Below are the code and all the weights of a small trained network. Each question names an input and a class and asks about switching units off, where a switched-off unit gives its printed mean instead of its output.

import numpy as np


def w(rows, s, z=0):
    codes = np.array(rows[::2]) - 128.0
    scale = np.full(codes.shape[1], s)
    scale[-1] = z or s
    return codes * scale


def f(y):
    return np.maximum(y, 0)


def log_softmax(a):
    a = a - a.max(-1, keepdims=True)
    return a - np.log(np.exp(a).sum(-1, keepdims=True))


def net(x, mask):
    res = np.array(x, float).reshape(1, 8) / 4 @ E
    y = f(res @ A[0][:, :-1].T + A[0][:, -1])
    res = res + np.where(mask, y, B[0][:, -1]) @ B[0][:, :-1]
    return log_softmax(res[-1] @ U[:, :-1].T + U[:, -1])


A, B = {}, {}
E = w([
[238,64,39,2,74,189,37],'x0',
[176,213,108,245,6,169,89],'x1',
[132,124,125,131,128,122,133],'x2',
[90,96,234,97,21,16,20],'x3',
[182,24,229,228,214,209,45],'x4',
[123,125,119,134,123,129,125],'x5',
[134,131,129,128,128,126,130],'x6',
[120,125,118,130,129,126,126],'x7',
],0.0049)
A[0] = w([
[82,51,157,38,226,84,156,80],'neuron 1',
[35,182,206,220,162,94,209,36],'neuron 2',
[183,14,230,225,216,214,36,55],'neuron 3',
[188,177,7,170,224,239,249,41],'neuron 4',
[64,35,160,3,247,69,162,42],'neuron 5',
[185,97,81,65,98,174,84,85],'neuron 6',
[187,243,99,238,1,151,68,81],'neuron 7',
[78,68,130,10,214,84,162,224],'neuron 8',
[29,185,212,227,160,86,210,37],'neuron 9',
[190,90,80,49,92,176,76,51],'neuron 10',
[113,114,202,124,54,44,52,80],'neuron 11',
[79,210,47,46,69,70,196,2],'neuron 12',
[98,104,227,101,20,5,21,22],'neuron 13',
[173,32,220,213,200,201,55,84],'neuron 14',
[185,93,85,55,94,174,80,56],'neuron 15',
[183,168,20,165,213,225,226,65],'neuron 16',
[171,41,209,205,199,200,61,97],'neuron 17',
[42,176,201,206,153,93,199,64],'neuron 18',
[200,87,76,37,88,182,70,33],'neuron 19',
],0.0043,0.0052)
B[0] = w([
[160,90,118,195,62,171,168,178],'neuron 1',
[181,49,46,144,199,48,40,181],'neuron 2',
[78,200,51,66,75,55,208,228],'neuron 3',
[14,51,196,56,155,190,100,207],'neuron 4',
[168,59,112,223,32,193,184,182],'neuron 5',
[148,106,103,135,168,88,90,169],'neuron 6',
[156,44,117,207,58,186,176,197],'neuron 7',
[208,159,155,201,73,171,150,253],'neuron 8',
[175,67,61,141,187,65,55,186],'neuron 9',
[156,76,67,139,193,51,65,165],'neuron 10',
[59,85,171,94,151,185,121,181],'neuron 11',
[69,181,40,71,72,52,210,168],'neuron 12',
[2,46,187,62,167,206,114,190],'neuron 13',
[92,193,71,77,88,71,194,221],'neuron 14',
[151,84,78,138,182,64,76,161],'neuron 15',
[44,80,181,82,146,174,110,201],'neuron 16',
[94,195,78,79,86,75,193,219],'neuron 17',
[173,71,70,140,182,70,59,182],'neuron 18',
[155,75,62,141,196,48,63,166],'neuron 19',
],0.0067,0.0055)
U = w([
[187,80,64,148,229,39,36,67],'0',
[74,224,65,52,76,62,220,45],'1',
[14,66,225,65,173,215,98,66],'2',
[174,173,164,139,128,147,127,254],'3',
[198,92,138,254,39,203,173,61],'4',
[158,184,170,122,148,128,114,241],'5',
],0.0087,0.0099)

Each question gives the input, the list of numbers given to net, and the class t.
The units are the neurons (one row each of A and B). Each row of codes is followed by its name. A weight is (code - 128) times the scale printed after its matrix; where a second scale follows, it is the last column's (A, B and U).
mask holds one flag per neuron, in row order. A switched-off neuron (its flag False) gives its mean, the last column of its row in B, instead of its output. The means were averaged over made-up inputs and are rounded, as every weight is.
A unit's drop is (log p(t) with every unit on - log p(t) with that unit switched off) / (log p(t) with every unit on - log p(t) with every unit switched off).
The circuit of an input: a set's keep is (log p(t) with only the set's units on - log p(t) with every unit switched off) / (log p(t) with every unit on - log p(t) with every unit switched off). Starting from the 12 units with the biggest drops (on a tie, the unit counted first), units are removed one at a time, each time the one whose removal leaves the highest keep (on an exact tie, the one counted first), for as long as the keep stays at least 0.8.
circuit, biggest first: the units of the circuit, biggest drop first
unit that matters most: the unit with the biggest drop
top k neurons: the k neurons with the biggest drops, biggest first
drop when u is switched off: that unit's drop, to one decimal
input [2,1,5,7,-6,-4,-8,-7], class 2: circuit, biggest first	[neuron 13; neuron 11]
input [-8,-3,0,-7,7,5,-4,-2], class 0: unit that matters most	neuron 2
input [2,8,6,-8,2,-3,7,3], class 2: circuit, biggest first	[neuron 4; neuron 16]
input [-5,-7,3,2,-5,-6,2,1], class 4: circuit, biggest first	[neuron 5; neuron 8; neuron 1]
input [8,3,0,-8,-7,-5,-3,3], class 0: top 3 neurons	[neuron 19; neuron 10; neuron 15]
input [-3,-6,6,1,-4,-1,7,-1], class 4: top 2 neurons	[neuron 5; neuron 8]
input [-6,0,7,8,0,-7,-8,0], class 2: top 2 neurons	[neuron 13; neuron 11]
input [6,5,-5,-6,-2,2,0,-4], class 0: circuit, biggest first	[neuron 19; neuron 10]
input [2,-7,-4,-1,6,-6,7,-5], class 4: top 4 neurons	[neuron 5; neuron 8; neuron 1; neuron 12]
input [-8,-1,-5,8,0,-4,-4,8], class 0: top 4 neurons	[neuron 2; neuron 9; neuron 18; neuron 4]
input [3,5,3,-7,1,-2,-1,7], class 2: top 2 neurons	[neuron 4; neuron 16]
input [1,-1,-3,5,5,-5,7,4], class 1: circuit, biggest first	[neuron 3; neuron 14; neuron 17]
input [4,1,-5,-8,-6,0,1,-7], class 2: top 2 neurons	[neuron 4; neuron 16]
input [-8,5,-5,-7,8,-5,-4,-7], class 0: unit that matters most	neuron 2
input [-6,7,1,6,8,-4,-7,-5], class 1: top 2 neurons	[neuron 3; neuron 14]
input [-5,-3,7,8,-6,-8,-7,-2], class 2: top 2 neurons	[neuron 13; neuron 11]
input [-6,-2,-5,-8,6,1,5,-3], class 2: top 3 neurons	[neuron 4; neuron 16; neuron 12]
input [1,7,-1,8,-2,3,3,7], class 2: top 3 neurons	[neuron 13; neuron 11; neuron 8]
input [8,6,-6,5,0,5,4,-3], class 0: top 2 neurons	[neuron 19; neuron 10]
input [7,7,3,8,-2,-3,7,7], class 2: unit that matters most	neuron 13
input [-5,-1,-7,0,-6,7,3,-8], class 5: top 3 neurons	[neuron 3; neuron 14; neuron 17]
input [6,7,7,-7,1,-7,3,-7], class 2: top 3 neurons	[neuron 4; neuron 16; neuron 8]
input [-1,-4,1,-8,-2,-2,-4,1], class 2: top 2 neurons	[neuron 4; neuron 16]
input [4,7,1,-8,8,5,-5,0], class 1: drop when neuron 14 is switched off	0.2
input [-7,-8,5,-1,4,5,0,1], class 4: drop when neuron 11 is switched off	0.0
input [8,4,-1,1,3,-1,4,0], class 0: drop when neuron 10 is switched off	0.1
input [-7,-4,3,-4,4,1,7,-6], class 0: drop when neuron 2 is switched off	0.4
input [-3,-4,-1,2,-2,7,0,6], class 3: unit that matters most	neuron 7
